Each row was made from one path, in order. Every step used is in the known rows, and no mark comes twice. Write each row's path.
Each row is shifted at random along 4 fixed directions that mean nothing.
Known rows:
gudup, tusi, seru, zovor, tula, sudo, vudi: [ -13   16   15  102  -17  -47    4   61 -108  -82  104 -142  -69  -40
  -88   -5   22 -120  270  133   30  -57  128  -76  -77   62    9   49
   56 -151 -100    6   44   23  109  -18   33 -167   82 -123 -172   11
 -114 -132   62  -31]
gudup, tusi, zovor, vudi, rigi, sudo, tula, vomebo, lududuv: [-204 -147  -27 -117  178   17   -4  -49    5   99 -166   66    5   96
   42  -71  170  304 -126 -109  -93  161   46   -2  165 -161   19   61
 -134  251  218  -44  -63  108 -198 -198   73  221 -155  299  209 -128
  149   44  -72  -49]
gudup, zovor, vudi, lududuv, sudo: [ 121  121   25  -54 -130  -82   65 -176 -116  -20  229 -183  -37 -103
  -78   50 -115  -85  270 -115  -21  -56  -27   -4   16  177   22  -76
 -172 -108   76    9   51 -112  151  -11   34  -35  -12  -26  -95  -61
  -58   80   60   48]
sudo, tula, vomebo, lududuv, vudi: [ -81  -89  -45   53   43   19    0   82  -28  -39 -112   16 -255 -136
   12 -250   88   48   19  133  -32  -78   44 -158 -259   10  -95  140
   74   57    4   89  -51 -120    4   80   65   64  283 -116 -237 -154
   32 -189  194  -96]
lududuv, rigi, sudo, tula: [  83  119   61   38  -92  -62 -116  -37  -99  -53  185 -135   34  -70
  -79   -2 -234 -105  190   54  140  -41   13  -57  -64  203   14  -37
   74 -254  -18  -32   60 -167  245  140   70 -158   22 -110 -216    0
  -95   77  120   -9]
lududuv, rigi, sudo, tula, vomebo, gudup, tusi: [   4   94   69  -56  -23   25  -87  -86   49   23   92  -34  156  -39
   29   96 -207  -78  -26  -35   28   34   -4   34   64  -85   78 -110
  -44    7   27  -19  101 -122   61  -27  -35  -82 -140  -30   67   23
  -45   45  -23   55]
seru, tusi, gudup, zovor: [  22  154   37  253   76  -17   81  136 -256 -111  158  -91   36 -136
 -229  -40  -24 -179  322  254  162  -42  134  -48   43  240   57   15
   64 -169  -64   41  143  -73  223  123   30 -325  -32 -242 -208   69
  -72  -37  131   -9]
zovor, vudi, rigi, sudo, tula, lududuv, vomebo, gudup: [ 193  -46  -47 -174 -209  -99  -83 -150    1   53  179  -54 -125  -18
  102   88  -92  -12   38 -160  -68    9  -35  -54 -125  -75  -37 -113
 -138  -97  -57   56    5 -169   41   -6  -16  112  203   45 -163 -149
  -88   61   26  -52]
rigi, sudo, vudi, lududuv, tusi, gudup, zovor: [ 272   44 -123  -38  -61 -152  133  -48 -230  -28  317   21 -267 -150
 -190   88   38   33  235 -219  -25  136   51  -40   45  153   63 -168
 -309  -47    0   54  111  -60   31  -66   15   24   66    9 -251 -180
 -101  234  -50 -125]
seru, tusi, rigi, sudo, vudi, lududuv, vomebo, gudup, zovor, tula: [ 351   99   -4 -116 -282  -93   13   -6  -78    4  320  -65   70 -143
   43  231 -263 -202  147 -210   17  -20  -74  105   26    9   79 -181
 -147 -134 -219   12   97 -111   42   -1 -196 -102  121  -93  -70   35
 -181  139  -57   11]
tusi, seru, gudup, zovor, sudo, vudi, lududuv: [ 222   65  -47   70 -131  -60   70  108  -32  -50  124  -39  -51  -14
    8   54   24 -218   64   84   13 -116  -21   17 -107   59   -1  -34
  102 -117 -195   18   11   10  104   97  -98  -94  139 -174 -103  102
 -127  -72  -25    2]
vudi, sudo, tula, zovor, tusi, rigi: [ 243  157   99  -26 -350 -117  -98  -39  173    0   -4 -194   90   46
   46  315 -255 -257 -164 -127  104  -57 -237  131  -36   79   42 -244
  -87 -178  -91 -186  -32   82   32   -2  -61 -104 -131  -54  258  165
 -133   63 -116  108]
tusi, seru, gudup, zovor, tula, vomebo, lududuv, rigi: [ -90   58   83  -23  -57  138  -44 -131   60   27   -1 -169  279   42
   47   66 -153  -89   54    5   42 -115  -17  153  109  -98   66   28
 -112  123   -8   30  102  -22    1  -27  -44  -51  -75   -1  163   82
   78  -49   69  163]
tula, tusi, seru, zovor, sudo, vudi, rigi: [  51  -38   23   41  -90 -123  -13  -51  -66 -104  179 -158  -84  110
 -121   35   31   56  212  -34    4  101   99 -106   38  150   44  -83
  -75 -207   40  -27   17   13   67  -28  104 -106   -5   69 -172 -115
    2   26   12  -80]
seru, tusi, rigi, sudo, tula, zovor, vudi, lududuv: [ 315  236  127 -176 -356  -94  -69 -246  -52   20  372 -355  322   -6
   47  363 -415 -201  214 -231  125  -51 -147  166  170   39  122 -174
  -99 -237 -154  -81  136  -68  240  -15  -34 -216  -81   -4   56  164
 -120  215  -11  124]
rigi, sudo, vudi, lududuv, vomebo, gudup, zovor, tula: [ 195   83   20  -97 -227  -19  -10   57   67   58   84   15   72 -165
  203  124 -225 -290  -74  -46   17 -159 -170  138 -131 -132   -1  -15
  104  -24 -270    9  -17  -95   45  107 -228  -11  133 -202   94  163
 -190  -26   -4   91]
tusi, gudup, zovor, tula, sudo: [  84  191   98   -7 -153  -96  -58 -248 -291  -49  425 -463  116 -105
 -151  175 -221 -251  609  126  114 -139  120  -19   24  163  100  -10
 -185 -283  -28   51  222 -202  387   13  156 -280  -96 -131 -207    8
 -186   23  224   71]
vomebo, lududuv, tusi, seru, gudup: [ 133  -34 -113  119   -3   -5   57   25  -65 -112  110   42 -193  -51
 -257  -31   66  -47  163   -2   26   50   43  -38  -34  245  -28 -129
 -210  -92  -33   97   87  -46  -36   63   59  -43  143  -64 -252 -144
   53   18   41  -72]
tula, vomebo, gudup, zovor: [-173   21   31  101  123   29   15   26  -32  -25  -71   -4    6  -94
  -54 -137   43  -67   38  191   53  -16   45  -12   12  -14   19   49
   11   66   30   21   34  -68   40   75   51 -114 -101 -120   35  -11
   24 -128  110   22]
zovor, vudi, rigi, sudo, tula, tusi, seru, gudup: [-119  -92  -21   91  175   59    5   82  -51  -14  -30   71   71  222
   34  -82  193  191    2  202  -37   64  200 -148    5 -102  -31  149
  236   -7   13   71   35   33   50  -31   64   43   43   93 -134   -6
   62  -75   13  -77]
rigi, sudo, vudi, lududuv, tusi: [ -29   59   59  -68   47   51   -2  -33  124   30  -50   94  168  -24
   98   15 -123   43 -185  -80   54   15 -127  103  141  -46   14    3
  223   65    3  -67  -24   36  -25   91  -45   18 -145   30  199  177
   87  149  -94  112]
lududuv, vudi, sudo, tula: [ 155   80    1  -24 -179  -96  -75   -7   73  -24   -6  -41  -72  -77
   21   37 -152  -93  -65 -113   66  -25 -153   41 -116   27  -17 -139
   44  -73  -13  -97  -30  -13  -25   43  -29   29   12  -88   75   11
  -64   97  -83   48]
gudup, tusi, seru, zovor, vudi, rigi, sudo, tula: [-195   15   85   -2  149   75  -58  -16   -3   33  -55  -14  331  158
   23   13  -41  145  -26  -13   82   92   56  131  297 -120   71   95
  166   54   70  -98   26  134  -24  -73   12  -29 -284  167  234  137
  112  136 -105   78]
zovor, sudo, tula, vomebo, lududuv: [  19   77   82 -114 -145  -48 -136 -252   17   -6  138 -331  108  -50
    0   47 -219 -127  183    2   60 -105  -60   -2  -16   54   19  -59
 -103 -120   71  -32   55 -134  156   17  139 -102  -62   -3    5  -26
   -1  -34  146   65]
lududuv, vudi, rigi, sudo, tula, zovor, tusi: [ 154   31   -1   12 -177 -138   29   13  -46  -49  127  -63 -202  -22
  -56   71  -55  -26   86 -101  -58   38    7 -125 -177  125  -26  -72
 -101 -200  -32    0  -28  -71   90  -51   -6   -2  150  -53 -226 -117
 -157    8   30  -84]
vomebo, lududuv, rigi, sudo, vudi, tula, tusi: [-151 -134  -41  -58  140   33  -19   61  132   17 -213  210 -135  119
   80 -136  163  256 -224  -15 -136  120    2 -127  -81  -85  -78   50
   69  130  126   21 -139   17 -177  -32   31  223   51  128   14 -121
  103  -60  -55  -89]
vudi, lududuv, rigi, sudo, tula: [ -19   54    0 -107   38   14  -77 -126   44   69  -32   21  110   81
   40   -9  -90  142 -114 -149   38   82  -90   60  133  -32    6  -49
  -18   73  152  -64  -13   12  -18  -36   41  113 -159  151  120  -11
  107  206  -79   26]
seru, zovor, tusi, rigi: [  79  112   96  119 -130  -65  -44  -17  -18  -93   74 -166  149  -43
 -160  111 -187 -174  139    2  213  -12  -57   87  154  276   49 -160
  -71 -254  -41 -156   48   44   71  104   30 -256 -153  -74   62  125
  -16   98  -30  115]
rigi, sudo, vudi, tula, lududuv, tusi, seru: [  92 -129 -149    6   20  -57   71   17  -99  -66   89   95 -400   -5
 -108  -88  199  157   87  -61 -101   72  116 -178 -192   92  -69   60
  -78  -14  -21  129    8   -9   -2  -33   82  111  268   29 -393 -200
  -11   33   82 -227]
zovor, vudi, rigi, sudo, tula, vomebo, lududuv, tusi, gudup: [ -50   -3  127  -92  -51  110  -78  -61   40   67   58  -94  276   46
  226  101 -177    2  -57   93   14 -122   -4   27   32 -168   19  160
  233   -8  -72   61   54 -139  130   98  -39    7   18   34   60  161
   43   -8  119  108]
tusi, seru, gudup, zovor, tula, lududuv: [ -73    4  -79   11   55   95   -8  -40  221   78 -329   97  104  105
   21   42  132  -33 -282  -86   37  -16 -131  226   95 -185  -21  -97
 -132  300  -22 -110  -37  303 -279 -140  -62  129 -133   60  414  123
   71  -16 -234  147]
seru, tusi, rigi, sudo: [ 172  -39 -129  123   62 -185   33  -17 -333 -176  349  -28 -265  -61
 -418 -116   77  134  482  -37   61  217  231 -230   56  453   13 -171
 -266 -316  107   18  135 -102  114    3  220 -167   71   33 -533 -300
  -11  174   62 -228]
zovor, vudi, lududuv, tusi: [  22   47   48  109  -36   12  101  -17 -134  -88  150 -139  -57 -103
  -47  -61  -37  -74  240  166   17 -138   81 -133  -87  220  -61  149
  125 -189   -1  126   43 -185  246  163   32  -76  154 -138 -285   25
   18  -52  221   17]
vomebo, lududuv, tusi, gudup, zovor, tula: [-121   54   20  -27   89   51   10 -175 -113   12   59 -145  117  -60
 -163   62  -26    8  243  -22   39   -4   48   91  182   78   51    0
 -304   54  142   43   93  -35  -14  -87   94    5 -183   81   78  -53
   54   86   54   79]
vomebo, lududuv, rigi, sudo: [ -92 -162 -108   49  160   23  -41  128  122  -24 -231  297 -189   44
  -62 -234  155  147 -201   29  -50   83  -31  -81  -92  147 -127  -17
   28   18   80  -33 -163   14 -177  112   52  158   86   46  -57 -113
  108  -51  -55  -71]
vudi, sudo, tula, zovor, tusi, seru: [  34   93   69   13 -117  -59  -28 -114  -26  -35  104 -247   47   81
  -77  150  -91  -92  118    5   38  -21  -11   14   12   87   44  -25
  -94 -136   37  -13   55   31  142  -67   97 -120 -144   16    5   31
  -29   24   79  -12]
tula, sudo, vudi, lududuv, vomebo, gudup, zovor: [  68   45   27  -39  -77  -29   44   54  -39   18  106  -12 -118 -139
  117  -32  -49 -134   42   77  -74  -81  -20  -55 -144  -81    9   27
   93   -2 -106  101    0 -166  110  107  -70  -74  140 -178 -122  -26
 -102 -131  113  -32]
rigi, sudo, tula, zovor, vudi, lududuv, tusi: [  50   40  -20    0   -7  -56  116  -79 -250  -29  258 -141 -162  -62
  -81  -51   44   48  337   38  -78  -25  146 -219 -136  116  -30  132
  -67 -154   30  165   54 -163  266  -49  103  -30  213  -33 -426 -178
  -89  -53  243 -144]
sudo, tula, lududuv, vomebo, gudup, tusi, seru: [ 169   78   12   33 -163   33  -27  -13  -50  -32  173 -139  -89 -142
  -32  108 -155 -273  122   79   43 -129   20   24 -162   50   32   -4
  -61  -57 -185  137  129 -164  189   79  -39 -163  170 -215 -232   16
 -109  -75  189  -52]
vomebo, lududuv, sudo, tula, zovor: [ 105   26  -77   -7  -91 -113  -21  -22  -62  -28   55  -59 -330  -87
 -150  -66   32  -77  145  -37  -41    0  -52 -137 -267  184  -56 -121
 -247 -116   26   37  -61  -91   61  -29  117   -2  206  -75 -258 -271
 -117 -124  132 -150]

Write each row's path:
[  94   53   13  -41 -149  -57  -38   42   95   48  -58   17   -3  -97
  110   59 -109 -160 -144  -67   -5  -56 -133   82  -94 -124   -3 -124
  -10   23  -40  -62  -41  -22  -90    4 -129   40    4  -95  196   22
 -109  -27  -94   68]	lududuv, vomebo, gudup, zovor, vudi, sudo, tula
[-232  -13   82  -62  172   42  -18 -205 -167   22  145 -176  266  132
  -47  -34  -20  291  230  -82   26  160  207   11  355 -140  131  112
  -50   99  221   -9  157   38   55 -207  138  -48 -282  268   45  -69
  169  170   35   -1]	gudup, tusi, seru, zovor, vudi, rigi, sudo, tula, vomebo
[ -69  -29   81  -33   68   25   59  -38 -130   -9  140  -63   60    7
   45  -75  -15  140  130   66  -34  -16  129 -118   48   60   36  189
  129  -57   50   73   26  -86  180   52   69 -104   23   51 -214    1
   41    2  184  -58]	tula, zovor, tusi, rigi, sudo, vudi, lududuv, vomebo
[-279  -13   76  -25  221  181  -12   30   66   53 -147   92  310   85
  135  -66   19  117 -142   61  -18   36   40  116  184 -365   93  146
  195  279   58   27   48   94 -123 -108  -57  -28 -238   59  292   95
  142  -37  -47   69]	lududuv, vudi, sudo, tula, vomebo, gudup, tusi, seru, zovor
[ 108   -8    3 -124 -123  -30   26 -127   29   49   87  -40   -8  -69
   35  149  -45  -97   14 -149  -67  -11  -70   76   35  -55   53 -133
 -223   57   12   16   20  -12  -66  -69  -60   16  -50   25  135  -22
  -37   25  -48   59]	tula, lududuv, vomebo, gudup, tusi, zovor, vudi, sudo
[-276   87  171 -119  163  174  -70 -282  -73   57  122 -212  505   75
   37   37 -173  117  227   10  102  -52   90  124  337 -127  108  204
  142   34   51   19  132   28  174  -47  134 -177 -239  159   85  158
  129  104  130  130]	rigi, sudo, tula, lududuv, tusi, seru, zovor, vudi
[ 172  -37 -108   79 -168  -67  144   -7  -78  -77   65  -66 -416  -78
 -148   35  134  -49  132 -100 -103  -41   54  -88 -227  173  -65   -7
 -296  -19  -46  111   23   -2   -1  -74   -4   84  288  -79 -289 -162
  -78  -43   87 -122]	gudup, zovor, vudi, tula, lududuv, tusi, seru
[-126 -119 -102  110  224   26  119  213 -154    3 -119  153 -248   -2
  -38 -189  342  143   41  221 -147  -14  174 -212 -173    9  -94  186
   34   58   91  153  -84  -34  -47  -36   32  161  191    5 -211 -177
   -5 -194   94 -169]	vomebo, lududuv, tusi, gudup, zovor, vudi, sudo, tula
[-431 -213   17  119  408  153   33  109   22  -10 -266  221  156  283
   16 -271  318  397 -115  199  -49  144  203  -94  191  -99  -39  284
  301  138  153    1  -80  184 -116  -27  121   67 -149  224   67   19
  260  -83  -12  -41]	tula, tusi, seru, zovor, vudi, rigi, sudo
[-124   21  100  -60    3   14  -55 -108 -141   48   70 -217   88   65
   99  -22   -7   61  185  135    1 -123   80 -105  -36   -1   13  190
   98  -81   94   65  -30  -96  225   25   99  -24   26   66 -116  -21
   -2  -60  212  -11]	tusi, zovor, vudi, sudo, tula, lududuv, rigi
[  77    9  -14 -134  -54  -22   26 -139   78    7  107  -19   40   17
  -25  172  -25  -30  -15 -183  -80   41  -66  144  155  -11   60 -124
 -201   24   20    3   11   17  -91  -51  -33   44 -149   99  130   13
   11  134 -136   39]	vomebo, gudup, zovor, sudo, vudi, lududuv, tusi, seru
[ -31    1   16 -138   59   36   19  -56  -95   80  112    6  166  -81
   80   65  -59  -12   88  -41   -7   -7   11   97  131 -148   74   82
  -21   96  -15   51   47  -30    6  -53  -69   12 -107   51  106   55
  -30   85    9   34]	rigi, sudo, vudi, lududuv, vomebo, gudup, tusi, zovor, tula
[ 207   -4   -9   18 -144   -1    9  178   96  -12  -21  123  -91 -116
  116   65  -81 -164 -219   10   22  -55 -105   66  -94   -1    0  -69
  119    5 -178    3  -32  -81  -42  181 -192   -6  130 -163   20  109
  -49    4  -64   19]	sudo, vudi, lududuv, vomebo, gudup, tusi, rigi
[ 226  -92 -139  -19  -79 -247   57  -59 -289  -83  380  -39 -329  -57
 -289   91  116   27  415 -129  -64  206  156 -135   19  275   27 -196
 -447 -278   44   56   64 -144   49  -69   95   26   53   80 -348 -316
 -138  158  -17 -182]	vomebo, gudup, tusi, zovor, vudi, rigi, sudo
